Here is a tiny trained network, its code and every weight. The questions are about switching its units off for an input and a class, where a switched-off unit gives its printed mean instead of its output.

import numpy as np


def w(rows, s, z=0):
    codes = np.array(rows[::2]) - 128.0
    scale = np.full(codes.shape[1], s)
    scale[-1] = z or s
    return codes * scale


def norm(h):
    return h / np.sqrt((h * h).mean(-1, keepdims=True) + 1e-5)


def f(y):
    return np.maximum(y, 0)


def log_softmax(a):
    a = a - a.max(-1, keepdims=True)
    return a - np.log(np.exp(a).sum(-1, keepdims=True))


def net(x, mask):
    res = np.array(x, float).reshape(1, 7) / 4 @ E
    u = 0
    for l in range(4):
        y = f(norm(res) @ A[l][:, :-1].T + A[l][:, -1])
        res = res + np.where(mask[u : u + 10], y, B[l][:, -1]) @ B[l][:, :-1]
        u += 10
    return log_softmax(norm(res)[-1] @ U[:, :-1].T + U[:, -1])


A, B = {}, {}
E = w([
[131,130,127,129,130,126,131,126,128,127],'x0',
[65,131,110,85,163,182,120,150,123,110],'x1',
[84,169,154,165,101,105,88,127,101,116],'x2',
[176,179,204,103,163,153,100,136,189,185],'x3',
[113,80,137,190,172,143,93,60,132,137],'x4',
[93,114,80,121,96,88,101,124,253,118],'x5',
[101,73,166,64,130,62,123,124,114,180],'x6',
],0.0026)
A[0] = w([
[78,134,138,136,227,104,156,78,137,89,226],'L0N0',
[71,63,140,75,101,101,143,181,106,192,24],'L0N1',
[204,140,54,116,199,160,204,94,166,84,97],'L0N2',
[208,79,113,176,116,76,116,102,149,138,133],'L0N3',
[171,23,111,67,173,109,156,141,133,181,104],'L0N4',
[115,67,104,121,64,103,136,103,242,122,129],'L0N5',
[50,219,171,159,50,102,68,152,84,101,158],'L0N6',
[40,104,95,84,104,180,56,109,212,82,254],'L0N7',
[96,136,112,62,24,252,126,243,117,157,117],'L0N8',
[143,171,105,92,117,123,81,73,141,160,95],'L0N9',
],0.0031,0.00075)
B[0] = w([
[50,201,177,123,86,252,132,120,146,47,182],'L0N0',
[87,161,215,213,130,114,206,200,183,125,199],'L0N1',
[36,140,159,170,3,211,52,160,81,254,200],'L0N2',
[100,148,182,46,17,144,89,61,79,118,187],'L0N3',
[59,147,116,248,45,208,84,164,96,175,214],'L0N4',
[158,227,90,159,196,116,149,94,37,174,228],'L0N5',
[98,189,90,64,34,238,59,136,90,222,234],'L0N6',
[162,171,142,109,195,113,193,67,54,191,251],'L0N7',
[150,129,202,104,146,92,247,61,169,76,237],'L0N8',
[153,92,92,149,123,143,152,157,113,116,152],'L0N9',
],0.0026)
A[1] = w([
[126,205,208,160,162,149,99,118,191,172,220],'L1N0',
[135,158,67,173,152,130,185,89,95,79,77],'L1N1',
[174,252,78,202,123,217,145,132,147,84,168],'L1N2',
[65,122,186,57,125,67,98,100,74,233,147],'L1N3',
[165,129,146,96,111,151,96,92,33,87,95],'L1N4',
[177,102,146,118,225,127,134,182,45,95,61],'L1N5',
[105,137,28,95,144,64,70,113,251,109,2],'L1N6',
[174,44,72,69,108,186,245,147,145,196,135],'L1N7',
[80,71,38,161,80,105,148,124,72,73,104],'L1N8',
[195,142,143,118,42,67,168,131,142,83,114],'L1N9',
],0.0033,0.0015)
B[1] = w([
[138,69,62,102,160,127,88,203,42,80,244],'L1N0',
[139,86,132,93,154,127,150,196,152,117,168],'L1N1',
[70,33,173,163,87,47,155,194,183,188,255],'L1N2',
[128,106,77,231,78,161,149,198,186,103,237],'L1N3',
[161,157,72,141,163,106,169,108,174,203,177],'L1N4',
[135,205,37,135,147,81,190,92,135,224,149],'L1N5',
[195,213,31,189,254,74,231,59,41,248,139],'L1N6',
[54,212,131,132,32,120,18,141,118,127,192],'L1N7',
[205,117,137,46,168,111,23,205,134,140,195],'L1N8',
[124,178,214,57,107,162,199,72,161,33,167],'L1N9',
],0.0034,0.0037)
A[2] = w([
[106,127,166,115,166,154,166,170,85,137,79],'L2N0',
[97,72,93,107,127,87,117,140,69,83,74],'L2N1',
[165,159,122,112,65,153,170,114,88,147,253],'L2N2',
[254,138,192,171,45,112,128,94,135,153,22],'L2N3',
[78,134,145,94,188,200,179,164,152,133,32],'L2N4',
[104,69,132,176,193,104,76,56,129,111,160],'L2N5',
[129,61,163,158,156,175,77,43,122,125,49],'L2N6',
[123,158,78,123,138,89,148,110,136,181,143],'L2N7',
[99,107,131,140,92,80,150,173,139,158,193],'L2N8',
[173,141,194,100,203,138,58,145,173,148,51],'L2N9',
],0.0051,0.0011)
B[2] = w([
[178,115,90,172,163,97,139,51,167,113,201],'L2N0',
[252,97,101,107,97,161,111,167,167,110,164],'L2N1',
[102,147,154,124,165,157,97,67,175,175,220],'L2N2',
[38,79,55,94,162,61,98,77,107,63,192],'L2N3',
[70,87,99,136,93,33,53,46,131,87,199],'L2N4',
[162,198,177,51,128,223,195,141,119,106,162],'L2N5',
[75,223,199,44,76,185,209,147,201,103,159],'L2N6',
[173,162,136,166,191,163,122,113,48,146,169],'L2N7',
[156,95,181,200,179,186,112,134,151,120,253],'L2N8',
[223,98,29,109,32,91,142,191,103,58,156],'L2N9',
],0.0037,0.0047)
A[3] = w([
[117,153,196,149,101,161,55,179,59,180,78],'L3N0',
[23,123,95,56,153,50,121,51,105,43,51],'L3N1',
[130,47,194,212,168,88,175,178,151,96,105],'L3N2',
[160,160,86,160,228,137,195,98,42,202,71],'L3N3',
[97,136,108,118,253,170,116,118,123,89,223],'L3N4',
[227,137,103,113,113,109,56,207,113,76,57],'L3N5',
[213,70,93,87,126,108,114,196,102,88,6],'L3N6',
[112,86,163,203,164,203,143,126,169,45,107],'L3N7',
[111,204,214,58,98,135,243,154,147,50,48],'L3N8',
[152,206,126,54,88,42,176,178,193,167,67],'L3N9',
],0.0037,0.0015)
B[3] = w([
[87,154,49,142,64,189,68,113,164,180,249],'L3N0',
[91,82,129,54,90,82,69,3,115,82,212],'L3N1',
[120,49,126,181,172,59,216,172,204,85,226],'L3N2',
[208,177,63,186,186,58,158,95,150,194,229],'L3N3',
[170,156,133,114,83,36,176,84,133,147,221],'L3N4',
[198,58,88,52,147,178,131,144,94,125,224],'L3N5',
[192,109,10,48,117,142,57,232,113,50,192],'L3N6',
[183,135,180,101,134,66,166,167,168,125,252],'L3N7',
[181,147,214,73,159,210,226,71,233,99,211],'L3N8',
[143,132,151,139,144,225,176,88,88,99,195],'L3N9',
],0.004,0.0024)
U = w([
[209,209,54,207,220,48,191,44,54,206,152],'0',
[146,173,221,41,99,208,215,82,202,42,161],'1',
[237,32,29,31,107,155,44,224,51,29,129],'2',
[74,42,165,238,105,76,167,199,214,104,121],'3',
[38,63,127,61,77,24,63,13,97,32,132],'4',
[133,99,104,168,95,114,108,106,207,133,190],'5',
[31,159,90,178,34,191,36,158,100,189,91],'6',
[102,128,255,107,220,91,33,193,24,125,3],'7',
],0.0053,0.0037)

Each question gives the input, the list of numbers given to net, and the class t.
The units are the neurons (one row each of A and B). Each row of codes is followed by its name. A weight is (code - 128) times the scale printed after its matrix; where a second scale follows, it is the last column's (A, B and U).
mask holds one flag per neuron, layer by layer. A switched-off neuron (its flag False) gives its mean, the last column of its row in B, instead of its output. The means were averaged over made-up inputs and are rounded, as every weight is.
A unit's drop is (log p(t) with every unit on - log p(t) with that unit switched off) / (log p(t) with every unit on - log p(t) with every unit switched off).
The circuit of an input: a set's keep is (log p(t) with only the set's units on - log p(t) with every unit switched off) / (log p(t) with every unit on - log p(t) with every unit switched off). Starting from the 12 units with the biggest drops (on a tie, the unit counted first), units are removed one at a time, each time the one whose removal leaves the highest keep (on an exact tie, the one counted first), for as long as the keep stays at least 0.8.
circuit, biggest first: the units of the circuit, biggest drop first
unit that matters most: the unit with the biggest drop
k most important neurons: the k neurons with the biggest drops, biggest first
top k neurons in layer l: the k neurons of layer l with the biggest drops, biggest first
input [2,-6,7,7,-8,-8,8], class 0: unit that matters most : L1N8
input [0,4,-2,-6,8,6,-3], class 1: 2 most important neurons : (L2N5; L2N6)
input [-2,-4,-4,-7,-7,-7,-3], class 0: top 2 neurons in layer 2 : (L2N2; L2N6)
input [2,8,1,-6,5,6,-5], class 4: 4 most important neurons : (L0N0; L2N4; L1N0; L0N7)
input [0,-4,1,2,5,4,-3], class 1: 2 most important neurons : (L2N5; L0N3)
input [3,8,0,3,-5,-5,-7], class 4: 2 most important neurons : (L2N4; L1N3)
input [4,3,6,5,8,-5,7], class 1: circuit, biggest first : (L2N6; L2N5; L1N2)
input [6,-7,8,3,2,0,8], class 3: circuit, biggest first : (L1N3; L3N2)
input [-6,7,-8,-5,-2,-4,6], class 6: circuit, biggest first : (L1N7; L0N4)
input [2,6,-5,-5,6,0,-1], class 1: top 2 neurons in layer 1 : (L1N0; L1N5)
input [-2,-7,5,-5,-3,-1,0], class 4: circuit, biggest first : (L2N3; L1N9; L3N1)
input [0,0,5,-4,-6,4,5], class 1: 2 most important neurons : (L1N9; L1N2)
input [-8,4,-1,0,8,3,8], class 1: circuit, biggest first : (L2N5; L2N6)
input [-5,0,1,7,5,5,0], class 2: circuit, biggest first : (L2N9; L1N0)
input [-5,-5,-7,-7,1,1,-2], class 2: circuit, biggest first : (L1N8)
input [-8,2,-1,8,8,1,1], class 1: circuit, biggest first : (L2N6; L2N5)
input [-5,-5,-3,6,2,0,-3], class 2: circuit, biggest first : (L1N0; L2N9)
input [-2,4,-5,4,-4,4,-3], class 6: 3 most important neurons : (L1N7; L0N2; L0N1)
input [7,8,8,-4,8,7,6], class 1: top 2 neurons in layer 0 : (L0N0; L0N2)
input [-3,5,5,-6,-5,-4,8], class 3: unit that matters most : L0N1
input [7,-3,8,6,6,7,-5], class 6: 2 most important neurons : (L2N0; L0N6)
input [-1,2,-3,-7,-8,6,6], class 1: top 2 neurons in layer 0 : (L0N1; L0N8)
input [4,8,8,-2,5,0,8], class 3: 2 most important neurons : (L1N3; L0N1)
input [-4,-1,4,8,2,8,-6], class 0: 3 most important neurons : (L1N6; L1N8; L2N7)
input [-7,8,0,-3,-6,4,0], class 4: circuit, biggest first : (L2N4; L3N1)
input [5,4,-6,7,-5,4,3], class 2: 2 most important neurons : (L2N9; L1N0)
input [1,8,-3,6,3,-3,1], class 4: top neuron in layer 2 : (L2N4)
